Below are the code and all the weights of a small trained network. Each question names an input and a class and asks about switching units off, where a switched-off unit gives its printed mean instead of its output.

import numpy as np


def w(rows, s, z=0):
    codes = np.array(rows[::2]) - 128.0
    scale = np.full(codes.shape[1], s)
    scale[-1] = z or s
    return codes * scale


def f(y):
    return y / 2 * (1 + np.tanh(0.7978845608 * (y + 0.044715 * y**3)))


def log_softmax(a):
    a = a - a.max(-1, keepdims=True)
    return a - np.log(np.exp(a).sum(-1, keepdims=True))


def net(x, mask):
    res = np.array(x, float).reshape(1, 4) / 4 @ E
    y = f(res @ A[0][:, :-1].T + A[0][:, -1])
    res = res + np.where(mask, y, B[0][:, -1]) @ B[0][:, :-1]
    return log_softmax(res[-1] @ U[:, :-1].T + U[:, -1])


A, B = {}, {}
E = w([
[133,117,130,128,123,130,127,124,119,121,134,135],'x0',
[212,129,142,230,181,214,146,107,213,100,145,146],'x1',
[200,151,85,130,244,77,141,65,52,178,119,109],'x2',
[151,56,114,156,89,113,24,82,150,165,5,108],'x3',
],0.011)
A[0] = w([
[131,144,129,140,146,130,152,133,128,123,145,130,114],'neuron 0',
[196,128,142,246,158,198,147,114,190,106,138,141,169],'neuron 1',
[178,143,107,131,200,97,136,98,72,169,120,118,172],'neuron 2',
[117,159,151,101,152,137,209,153,113,106,195,135,248],'neuron 3',
[124,142,148,113,124,121,155,149,93,125,144,137,153],'neuron 4',
[172,148,124,155,159,136,135,104,133,112,127,139,92],'neuron 5',
[113,124,161,115,87,154,124,162,156,113,121,117,220],'neuron 6',
[102,122,135,112,110,95,104,120,115,157,90,130,106],'neuron 7',
[109,103,118,84,107,111,128,139,83,160,122,127,189],'neuron 8',
[139,141,133,173,141,152,155,134,163,107,148,140,150],'neuron 9',
[169,123,130,179,148,169,127,114,173,117,134,139,135],'neuron 10',
[97,119,137,132,91,154,120,154,146,115,132,141,234],'neuron 11',
[133,57,124,150,116,125,9,86,155,168,36,109,163],'neuron 12',
[147,120,132,154,106,162,122,142,180,111,132,129,127],'neuron 13',
[129,129,128,97,151,84,127,132,81,154,128,119,114],'neuron 14',
[128,117,140,121,99,143,127,144,142,113,125,144,161],'neuron 15',
[168,130,90,137,190,84,160,69,82,159,126,107,174],'neuron 16',
[146,81,114,154,95,114,56,94,145,153,58,104,166],'neuron 17',
[89,141,126,54,119,89,109,141,97,137,124,125,210],'neuron 18',
],0.013,0.011)
B[0] = w([
[105,140,121,125,146,147,125,121,122,151,144,125,143],'neuron 0',
[122,113,147,146,237,201,193,77,164,141,120,120,229],'neuron 1',
[161,181,67,128,135,158,96,104,53,207,140,130,205],'neuron 2',
[31,151,100,36,132,133,132,126,127,115,152,41,236],'neuron 3',
[131,130,111,92,119,125,138,131,118,118,100,115,164],'neuron 4',
[134,126,115,136,162,164,178,114,125,175,137,143,152],'neuron 5',
[97,94,143,128,94,93,138,138,177,58,138,140,197],'neuron 6',
[137,132,134,173,112,112,101,135,114,125,181,137,165],'neuron 7',
[127,144,131,133,84,101,114,143,104,106,157,133,193],'neuron 8',
[111,127,153,122,171,150,129,108,155,120,166,103,170],'neuron 9',
[162,103,147,140,199,163,169,115,147,153,100,129,180],'neuron 10',
[87,102,143,100,107,79,145,138,172,53,124,136,198],'neuron 11',
[186,101,142,248,104,124,117,130,109,136,101,175,250],'neuron 12',
[147,114,167,142,164,157,126,135,175,89,114,123,163],'neuron 13',
[148,149,113,115,144,120,75,128,75,119,130,107,165],'neuron 14',
[119,114,154,137,126,118,137,139,142,90,120,123,159],'neuron 15',
[145,178,73,119,138,157,125,138,60,180,122,133,206],'neuron 16',
[152,124,150,217,107,120,108,139,119,122,117,173,221],'neuron 17',
[121,123,111,107,70,79,112,163,96,103,86,124,217],'neuron 18',
],0.012,0.023)
U = w([
[29,99,123,2,34,17,168,184,162,38,126,69,249],'0',
[88,61,184,180,14,33,69,193,142,37,123,180,156],'1',
[46,102,196,59,198,163,170,95,244,38,204,59,193],'2',
[155,24,236,190,160,167,143,120,209,38,32,150,94],'3',
[79,205,63,3,110,116,53,154,43,140,129,56,160],'4',
[178,175,98,183,70,81,20,145,48,165,132,153,75],'5',
[85,176,93,68,213,219,178,80,112,199,212,73,59],'6',
[200,114,126,186,178,195,155,78,103,223,37,174,6],'7',
],0.0055,0.0026)

Each question gives the input, the list of numbers given to net, and the class t.
The units are the neurons (one row each of A and B). Each row of codes is followed by its name. A weight is (code - 128) times the scale printed after its matrix; where a second scale follows, it is the last column's (A, B and U).
mask holds one flag per neuron, in row order. A switched-off neuron (its flag False) gives its mean, the last column of its row in B, instead of its output. The means were averaged over made-up inputs and are rounded, as every weight is.
A unit's drop is (log p(t) with every unit on - log p(t) with that unit switched off) / (log p(t) with every unit on - log p(t) with every unit switched off).
The circuit of an input: a set's keep is (log p(t) with only the set's units on - log p(t) with every unit switched off) / (log p(t) with every unit on - log p(t) with every unit switched off). Starting from the 12 units with the biggest drops (on a tie, the unit counted first), units are removed one at a time, each time the one whose removal leaves the highest keep (on an exact tie, the one counted first), for as long as the keep stays at least 0.8.
circuit, biggest first: the units of the circuit, biggest drop first
most important unit: the unit with the biggest drop
k most important neurons: the k neurons with the biggest drops, biggest first
drop when u is switched off: that unit's drop, to one decimal
input [-8,0,4,2], class 5: circuit, biggest first -> neuron 1
input [6,0,5,0], class 4: circuit, biggest first -> neuron 12; neuron 1
input [-4,8,0,-8], class 2: 2 most important neurons -> neuron 2; neuron 16
input [-5,-1,0,4], class 1: circuit, biggest first -> neuron 2; neuron 1
input [-2,2,-2,0], class 2: 2 most important neurons -> neuron 12; neuron 17
input [-8,-4,7,0], class 4: 2 most important neurons -> neuron 12; neuron 17
input [8,-4,1,-5], class 4: 2 most important neurons -> neuron 6; neuron 11
input [4,-8,0,-2], class 0: 2 most important neurons -> neuron 2; neuron 16
input [6,1,-4,-7], class 2: 2 most important neurons -> neuron 18; neuron 9
input [3,-4,-5,0], class 0: 2 most important neurons -> neuron 12; neuron 17
input [-2,0,-6,0], class 0: 3 most important neurons -> neuron 12; neuron 1; neuron 17
input [-2,-3,0,-3], class 0: 2 most important neurons -> neuron 2; neuron 16
input [-8,0,-8,-6], class 0: drop when neuron 1 is switched off -> 0.6
input [4,1,0,-4], class 2: most important unit -> neuron 2
input [-8,-5,2,0], class 4: drop when neuron 12 is switched off -> 2.2
